Below are the code and all the weights of a small trained network. Each question names an input and a class and asks about switching units off, where a switched-off unit gives its printed mean instead of its output.

import numpy as np


def w(rows, s, z=0):
    codes = np.array(rows[::2]) - 128.0
    scale = np.full(codes.shape[1], s)
    scale[-1] = z or s
    return codes * scale


def f(y):
    return np.maximum(y, 0)


def log_softmax(a):
    a = a - a.max(-1, keepdims=True)
    return a - np.log(np.exp(a).sum(-1, keepdims=True))


def net(x, mask):
    res = np.array(x, float).reshape(1, 3) / 4 @ E
    y = f(res @ A[0][:, :-1].T + A[0][:, -1])
    res = res + np.where(mask, y, B[0][:, -1]) @ B[0][:, :-1]
    return log_softmax(res[-1] @ U[:, :-1].T + U[:, -1])


A, B = {}, {}
E = w([
[69,56,217,195,69,214,199,221,255],'x0',
[215,58,87,213,241,51,110,220,69],'x1',
[73,172,170,208,69,172,7,190,49],'x2',
],0.0045)
A[0] = w([
[135,210,63,69,143,83,51,38,52,51],'n1',
[35,199,63,30,60,198,213,39,209,189],'n2',
[161,58,72,223,214,61,151,240,68,185],'n3',
[55,199,158,60,29,222,119,39,113,106],'n4',
[3,35,210,210,55,188,166,207,239,104],'n5',
[65,209,160,211,81,150,55,205,55,139],'n6',
[140,219,21,47,172,110,55,15,35,113],'n7',
[42,14,202,207,61,227,199,220,228,234],'n8',
[109,225,46,81,124,31,64,30,52,6],'n9',
[99,176,55,86,152,81,88,50,11,23],'n10',
[231,41,86,223,210,41,111,231,108,239],'n11',
[84,191,167,194,68,174,28,214,56,142],'n12',
[30,238,155,18,44,175,124,60,145,106],'n13',
[56,197,211,187,101,167,40,184,50,117],'n14',
[32,44,225,144,81,206,143,197,210,23],'n15',
],0.0043,0.0018)
B[0] = w([
[211,57,35,211,94,35,48,184,214,180],'n1',
[49,73,11,45,218,145,72,10,63,210],'n2',
[58,42,44,75,199,207,72,49,11,204],'n3',
[24,47,135,45,214,211,48,57,30,189],'n4',
[206,63,73,159,119,35,17,121,228,230],'n5',
[65,195,33,75,227,63,158,68,157,180],'n6',
[184,72,36,184,98,5,20,145,211,202],'n7',
[186,82,16,155,165,36,47,103,216,254],'n8',
[243,66,64,223,66,49,42,177,222,180],'n9',
[222,15,82,185,123,64,28,191,226,174],'n10',
[53,14,52,31,223,207,72,45,2,220],'n11',
[29,222,28,33,199,32,199,57,134,185],'n12',
[53,34,137,47,194,162,20,56,81,192],'n13',
[92,229,37,53,198,45,180,46,161,180],'n14',
[177,79,62,225,107,72,29,188,220,200],'n15',
],0.004,0.0068)
U = w([
[50,24,107,38,233,212,41,38,38,111],'0',
[216,87,87,201,89,29,34,170,240,83],'1',
[87,207,52,43,254,42,173,61,148,252],'2',
[98,144,144,95,105,159,133,134,80,208],'3',
[185,203,198,222,56,215,216,193,68,4],'4',
[196,224,246,227,49,211,222,206,61,4],'5',
[187,219,187,173,69,203,193,225,68,4],'6',
],0.0039,0.0026)

Each question gives the input, the list of numbers given to net, and the class t.
The units are the neurons (one row each of A and B). Each row of codes is followed by its name. A weight is (code - 128) times the scale printed after its matrix; where a second scale follows, it is the last column's (A, B and U).
mask holds one flag per neuron, in row order. A switched-off neuron (its flag False) gives its mean, the last column of its row in B, instead of its output. The means were averaged over made-up inputs and are rounded, as every weight is.
A unit's drop is (log p(t) with every unit on - log p(t) with that unit switched off) / (log p(t) with every unit on - log p(t) with every unit switched off).
The circuit of an input: a set's keep is (log p(t) with only the set's units on - log p(t) with every unit switched off) / (log p(t) with every unit on - log p(t) with every unit switched off). Starting from the 12 units with the biggest drops (on a tie, the unit counted first), units are removed one at a time, each time the one whose removal leaves the highest keep (on an exact tie, the one counted first), for as long as the keep stays at least 0.8.
circuit, biggest first: the units of the circuit, biggest drop first
most important unit: the unit with the biggest drop
k most important neurons: the k neurons with the biggest drops, biggest first
drop when u is switched off: that unit's drop, to one decimal
input [4,-2,8], class 2: circuit, biggest first -> n12, n14
input [-4,-2,8], class 2: circuit, biggest first -> n12, n14
input [7,8,-5], class 0: circuit, biggest first -> n11
input [-5,0,5], class 1: circuit, biggest first -> n9, n1
input [3,-2,7], class 2: circuit, biggest first -> n12, n14, n6
input [7,-3,8], class 2: 2 most important neurons -> n12, n14
input [5,8,-7], class 0: 2 most important neurons -> n11, n3
input [2,7,-5], class 0: circuit, biggest first -> n11, n3
input [-7,-6,7], class 1: 4 most important neurons -> n9, n1, n7, n10
input [-6,2,3], class 1: drop when n2 is switched off -> 0.1
input [-1,8,0], class 0: drop when n11 is switched off -> 0.3
input [-2,-2,-1], class 3: drop when n14 is switched off -> 0.1
input [2,-6,8], class 2: drop when n14 is switched off -> 0.4
input [4,8,-7], class 0: most important unit -> n11
input [-2,-1,-3], class 3: 2 most important neurons -> n8, n5
